Below is a small trained network, with its code and all its weights. Each question gives an input and a class and asks what happens when units are switched off, that is, made to give their printed mean instead of their output.

import numpy as np


def w(rows, s, z=0):
    codes = np.array(rows[::2]) - 128.0
    scale = np.full(codes.shape[1], s)
    scale[-1] = z or s
    return codes * scale


def norm(h):
    return h / np.sqrt((h * h).mean(-1, keepdims=True) + 1e-5)


def f(y):
    return y / 2 * (1 + np.tanh(0.7978845608 * (y + 0.044715 * y**3)))


def log_softmax(a):
    a = a - a.max(-1, keepdims=True)
    return a - np.log(np.exp(a).sum(-1, keepdims=True))


def net(x, mask):
    res = np.array(x, float).reshape(1, 6) / 4 @ E
    u = 0
    for l in range(3):
        y = f(norm(res) @ A[l][:, :-1].T + A[l][:, -1])
        res = res + np.where(mask[u : u + 4], y, B[l][:, -1]) @ B[l][:, :-1]
        u += 4
    return log_softmax(norm(res)[-1] @ U[:, :-1].T + U[:, -1])


A, B = {}, {}
E = w([
[34,92,41,63,179,252],'x0',
[81,73,177,54,5,191],'x1',
[132,64,107,183,105,183],'x2',
[16,125,168,140,200,132],'x3',
[161,113,244,87,162,186],'x4',
[46,213,54,194,34,11],'x5',
],0.0041)
A[0] = w([
[208,196,216,88,124,176,15],'0.n0',
[175,121,101,202,120,99,86],'0.n1',
[2,13,152,90,27,147,107],'0.n2',
[93,140,164,73,240,232,2],'0.n3',
],0.0056,0.0023)
B[0] = w([
[182,176,174,93,24,98,173],'0.n0',
[189,177,156,148,35,110,158],'0.n1',
[122,1,105,130,73,134,251],'0.n2',
[111,209,134,121,115,73,217],'0.n3',
],0.0094,0.0031)
A[1] = w([
[127,231,143,91,177,141,247],'1.n0',
[75,96,121,95,81,153,159],'1.n1',
[34,189,219,72,124,184,116],'1.n2',
[76,113,130,146,254,113,52],'1.n3',
],0.0085,0.0014)
B[1] = w([
[107,107,48,196,236,144,254],'1.n0',
[115,187,147,154,105,216,252],'1.n1',
[168,254,198,173,179,162,240],'1.n2',
[162,165,43,119,175,183,192],'1.n3',
],0.0089,0.0029)
A[2] = w([
[220,141,165,85,115,125,177],'2.n0',
[142,156,235,81,83,159,202],'2.n1',
[2,170,102,240,106,12,254],'2.n2',
[117,185,116,129,112,126,212],'2.n3',
],0.0099,0.0032)
B[2] = w([
[4,209,125,177,194,43,200],'2.n0',
[109,125,163,219,149,89,232],'2.n1',
[178,88,100,59,116,125,254],'2.n2',
[193,158,157,140,136,62,174],'2.n3',
],0.011,0.0069)
U = w([
[75,52,77,90,30,254,126],'0',
[178,151,23,127,250,199,155],'1',
[228,78,63,28,36,29,165],'2',
[88,205,176,213,141,63,169],'3',
[71,46,187,130,48,186,3],'4',
],0.0088,0.0045)

Each question gives the input, the list of numbers given to net, and the class t.
The units are the neurons (one row each of A and B). Each row of codes is followed by its name. A weight is (code - 128) times the scale printed after its matrix; where a second scale follows, it is the last column's (A, B and U).
mask holds one flag per neuron, layer by layer. A switched-off neuron (its flag False) gives its mean, the last column of its row in B, instead of its output. The means were averaged over made-up inputs and are rounded, as every weight is.
A unit's drop is (log p(t) with every unit on - log p(t) with that unit switched off) / (log p(t) with every unit on - log p(t) with every unit switched off).
The circuit of an input: a set's keep is (log p(t) with only the set's units on - log p(t) with every unit switched off) / (log p(t) with every unit on - log p(t) with every unit switched off). Starting from all 12 units, units are removed one at a time, each time the one whose removal leaves the highest keep (on an exact tie, the one counted first), for as long as the keep stays at least 0.8.
circuit, biggest first: the units of the circuit, biggest drop first
k most important neurons: the k neurons with the biggest drops, biggest first
k most important neurons of layer l: the k neurons of layer l with the biggest drops, biggest first
drop of u: that unit's drop, to one decimal
input [-6,-6,4,4,-5,7], class 2: circuit, biggest first => 2.n2
input [-8,8,2,6,0,4], class 0: 3 most important neurons of layer 0 => 0.n2, 0.n3, 0.n0
input [-1,3,-8,1,-8,-7], class 1: 2 most important neurons => 0.n2, 1.n0
input [-6,-2,1,-1,4,6], class 2: 2 most important neurons => 2.n2, 1.n2
input [5,7,-6,-4,-2,-5], class 3: 4 most important neurons => 2.n1, 1.n0, 0.n3, 2.n2
input [2,4,-2,2,4,4], class 4: 2 most important neurons => 0.n2, 1.n0
input [5,4,-6,-7,4,7], class 4: 3 most important neurons => 0.n2, 1.n0, 2.n0
input [4,1,-5,3,5,-8], class 3: 2 most important neurons => 1.n2, 0.n0
input [-3,-7,0,4,2,1], class 1: 3 most important neurons => 1.n3, 0.n0, 0.n2
input [4,4,0,-1,6,7], class 4: 2 most important neurons of layer 1 => 1.n0, 1.n3
input [-2,-1,7,4,-2,0], class 0: 2 most important neurons of layer 2 => 2.n3, 2.n0
input [2,1,-7,5,4,7], class 1: 2 most important neurons of layer 1 => 1.n3, 1.n2
input [-2,-8,-8,4,-6,4], class 1: 2 most important neurons of layer 1 => 1.n0, 1.n3
input [-2,0,-2,-8,-3,-4], class 3: circuit, biggest first => 2.n0
input [0,2,1,0,2,5], class 4: 2 most important neurons of layer 0 => 0.n2, 0.n3
input [-4,-7,-7,-4,-5,5], class 2: drop of 2.n2 => 0.2
input [5,4,3,-8,-1,5], class 0: drop of 1.n1 => 0.1
input [-7,0,4,5,-8,-2], class 2: drop of 1.n1 => 0.0
input [-2,-6,-1,-4,-6,3], class 2: drop of 2.n2 => 0.1
input [7,3,0,-2,3,4], class 0: circuit, biggest first => 0.n2
input [7,-2,-4,8,2,3], class 1: 2 most important neurons of layer 2 => 2.n0, 2.n1
